Here is a tiny trained network, its code and every weight. The questions are about switching its units off for an input and a target symbol, where a switched-off unit gives its printed mean instead of its output.

import numpy as np


def w(rows, s, z=0):
    codes = np.array(rows[::2]) - 128.0
    scale = np.full(codes.shape[1], s)
    scale[-1] = z or s
    return codes * scale


def norm(h):
    return h / np.sqrt((h * h).mean(-1, keepdims=True) + 1e-5)


def f(y):
    return y / 2 * (1 + np.tanh(0.7978845608 * (y + 0.044715 * y**3)))


def softmax(a):
    e = np.exp(a - a.max(-1, keepdims=True))
    return e / e.sum(-1, keepdims=True)


def log_softmax(a):
    a = a - a.max(-1, keepdims=True)
    return a - np.log(np.exp(a).sum(-1, keepdims=True))


def net(x, mask):
    ids = ['βγδεζηθλμξπστφψω'.index(c) for c in x.split()]
    T = len(ids)
    res = E[ids] + P[:T]
    u = 0
    for l in range(3):
        q, k, v = (norm(res) @ M[l].T for M in (Q, K, V))
        z = softmax(np.where(np.tri(T) > 0, q @ k.T / 2**0.5, -1e9)) @ v
        res = res + np.where(mask[u], z, O[l][:, -1]) @ O[l][:, :-1]
        u += 1
        y = f(norm(res) @ A[l][:, :-1].T + A[l][:, -1])
        res = res + np.where(mask[u : u + 8], y, B[l][:, -1]) @ B[l][:, :-1]
        u += 8
    return log_softmax(norm(res)[-1] @ U[:, :-1].T + U[:, -1])


Q, K, V, O, A, B = {}, {}, {}, {}, {}, {}
E = w([
[119,123,110],'β',
[111,61,141],'γ',
[129,122,113],'δ',
[202,127,127],'ε',
[141,107,156],'ζ',
[105,243,110],'η',
[196,129,137],'θ',
[190,137,152],'λ',
[164,186,122],'μ',
[168,3,237],'ξ',
[60,90,71],'π',
[210,76,42],'σ',
[164,187,122],'τ',
[202,170,121],'φ',
[211,176,145],'ψ',
[63,15,114],'ω',
],0.0027)
P = w([
[120,133,82],'0',
[216,3,131],'1',
[97,171,158],'2',
[219,33,135],'3',
[101,170,150],'4',
[224,40,133],'5',
[102,170,149],'6',
[216,21,138],'7',
],0.0037)
Q[0] = w([
[55,79,113],'L0H0',
[77,1,101],'L0H0',
],0.0029)
K[0] = w([
[126,123,145],'L0H0',
[203,72,253],'L0H0',
],0.0051)
V[0] = w([
[165,100,37],'L0H0',
[172,254,145],'L0H0',
],0.00083)
O[0] = w([
[13,170,15,171],'L0H0',
[152,241,253,2],'L0H0',
],0.00057,0.00036)
A[0] = w([
[62,212,90,17],'L0N0',
[39,97,82,10],'L0N1',
[58,255,238,9],'L0N2',
[10,123,152,148],'L0N3',
[170,81,155,71],'L0N4',
[19,152,150,99],'L0N5',
[118,97,103,72],'L0N6',
[173,119,75,78],'L0N7',
],0.01,0.0012)
B[0] = w([
[106,237,159,188],'L0N0',
[171,140,218,143],'L0N1',
[41,30,7,253],'L0N2',
[23,102,158,181],'L0N3',
[39,147,152,246],'L0N4',
[37,60,197,179],'L0N5',
[129,130,176,138],'L0N6',
[166,41,173,162],'L0N7',
],0.012,0.0039)
Q[1] = w([
[255,127,131],'L1H0',
[193,248,130],'L1H0',
],0.017)
K[1] = w([
[109,225,98],'L1H0',
[99,121,5],'L1H0',
],0.017)
V[1] = w([
[121,158,163],'L1H0',
[251,5,2],'L1H0',
],0.0031)
O[1] = w([
[151,103,136,154],'L1H0',
[206,254,28,1],'L1H0',
],0.003,0.0012)
A[1] = w([
[21,178,81,7],'L1N0',
[118,219,78,143],'L1N1',
[117,248,136,90],'L1N2',
[122,149,112,26],'L1N3',
[186,132,16,17],'L1N4',
[124,189,87,119],'L1N5',
[120,203,84,118],'L1N6',
[164,181,128,40],'L1N7',
],0.012,0.0015)
B[1] = w([
[7,129,93,255],'L1N0',
[53,249,110,122],'L1N1',
[112,177,21,114],'L1N2',
[184,164,133,97],'L1N3',
[214,43,7,124],'L1N4',
[107,234,102,110],'L1N5',
[79,242,106,115],'L1N6',
[207,128,185,95],'L1N7',
],0.013,0.0038)
Q[2] = w([
[253,30,78],'L2H0',
[213,74,227],'L2H0',
],0.019)
K[2] = w([
[251,168,55],'L2H0',
[185,209,203],'L2H0',
],0.019)
V[2] = w([
[250,21,84],'L2H0',
[252,234,254],'L2H0',
],0.01)
O[2] = w([
[134,153,16,101],'L2H0',
[2,85,122,2],'L2H0',
],0.012,0.0078)
A[2] = w([
[171,122,247,76],'L2N0',
[72,97,49,216],'L2N1',
[122,128,126,125],'L2N2',
[136,84,120,87],'L2N3',
[152,219,61,112],'L2N4',
[220,89,68,4],'L2N5',
[118,23,118,60],'L2N6',
[199,51,150,133],'L2N7',
],0.013,0.0031)
B[2] = w([
[81,253,182,253],'L2N0',
[154,255,179,246],'L2N1',
[123,130,133,128],'L2N2',
[151,102,96,144],'L2N3',
[234,68,60,170],'L2N4',
[90,53,236,229],'L2N5',
[140,23,22,202],'L2N6',
[221,143,156,235],'L2N7',
],0.017,0.0053)
U = w([
[202,136,102,168],'β',
[54,229,96,91],'γ',
[67,15,116,252],'δ',
[193,228,234,185],'ε',
[101,113,4,152],'ζ',
[194,123,111,99],'η',
[51,100,232,91],'θ',
[198,120,116,116],'λ',
[202,119,117,119],'μ',
[220,11,245,132],'ξ',
[35,138,80,89],'π',
[174,220,62,62],'σ',
[171,74,73,168],'τ',
[43,112,110,94],'φ',
[86,94,224,74],'ψ',
[170,213,66,40],'ω',
],0.013,0.0032)

Each question gives the input, a string of symbols that net reads in full, and the target symbol t.
The units are the heads (2 rows each of Q, K, V and O) and the neurons (one row each of A and B). Each row of codes is followed by its name. A weight is (code - 128) times the scale printed after its matrix; where a second scale follows, it is the last column's (O, A, B and U).
mask holds one flag per unit, layer by layer, with each layer's heads first. A switched-off unit (its flag False) gives its mean, the last column of its rows in O or B, instead of its output. The means were averaged over made-up inputs and are rounded, as every weight is.
A unit's drop is (log p(t) with every unit on - log p(t) with that unit switched off) / (log p(t) with every unit on - log p(t) with every unit switched off).
The circuit of an input: a set's keep is (log p(t) with only the set's units on - log p(t) with every unit switched off) / (log p(t) with every unit on - log p(t) with every unit switched off). Starting from the 12 units with the biggest drops (on a tie, the unit counted first), units are removed one at a time, each time the one whose removal leaves the highest keep (on an exact tie, the one counted first), for as long as the keep stays at least 0.8.
circuit, biggest first: the units of the circuit, biggest drop first
most important unit: the unit with the biggest drop
top k neurons: the k neurons with the biggest drops, biggest first
top k neurons in layer l: the k neurons of layer l with the biggest drops, biggest first
input ζ γ π ψ, target γ: top 3 neurons -> L0N2; L1N0; L0N1
input π ξ ω ξ η η γ, target δ: circuit, biggest first -> L0N2
input γ η ξ ζ ξ π η μ, target ζ: top 3 neurons in layer 2 -> L2N6; L2N5; L2N0
input μ β μ η ξ τ γ ψ, target θ: circuit, biggest first -> L0N2; L1N0; L2H0; L0N3
input ξ ξ ξ ε, target ξ: top 4 neurons -> L1N0; L2N5; L0N2; L0N3
input ξ σ δ γ, target ξ: top 3 neurons -> L0N3; L1N0; L0N0
input τ ξ ξ η η φ, target θ: top 2 neurons in layer 1 -> L1N0; L1N7
input μ μ θ ξ μ ξ, target θ: top 3 neurons -> L0N0; L0N2; L1N0
input π γ σ η, target δ: top 3 neurons -> L1N0; L0N1; L0N4
input γ ξ π δ ξ λ, target ζ: top 4 neurons -> L1N0; L0N2; L0N1; L2N6
input γ τ π ε, target ζ: top 2 neurons -> L1N0; L0N1
input ζ π π ξ ε π ξ ξ, target γ: top 3 neurons -> L0N2; L0N3; L1N0
input ξ β γ η β λ, target ξ: top 2 neurons in layer 1 -> L1N0; L1N4
input π π ξ ξ μ η η δ, target δ: top 3 neurons -> L1N0; L0N2; L0N7
input μ τ δ δ ω δ, target θ: most important unit -> L0N0
input ξ ψ η ξ μ ξ ξ ζ, target ξ: top 4 neurons -> L0N3; L1N0; L0N1; L0N0
input ζ η τ φ, target γ: top 4 neurons -> L0N2; L1N0; L0N1; L2N1
input ξ π γ ω ξ ξ ζ λ, target ξ: top 2 neurons in layer 0 -> L0N3; L0N1
input ξ λ τ φ ξ β, target ξ: top 4 neurons -> L1N0; L0N7; L2N5; L0N3
input ξ π β ξ θ ξ π η, target ξ: most important unit -> L0N7
input γ ξ δ ξ ε σ, target ζ: top 3 neurons in layer 0 -> L0N2; L0N1; L0N4
input μ γ ξ η ξ μ, target θ: top 4 neurons in layer 1 -> L1N0; L1N7; L1N1; L1N2
input ξ ω π μ, target ξ: top 4 neurons in layer 0 -> L0N7; L0N3; L0N0; L0N5
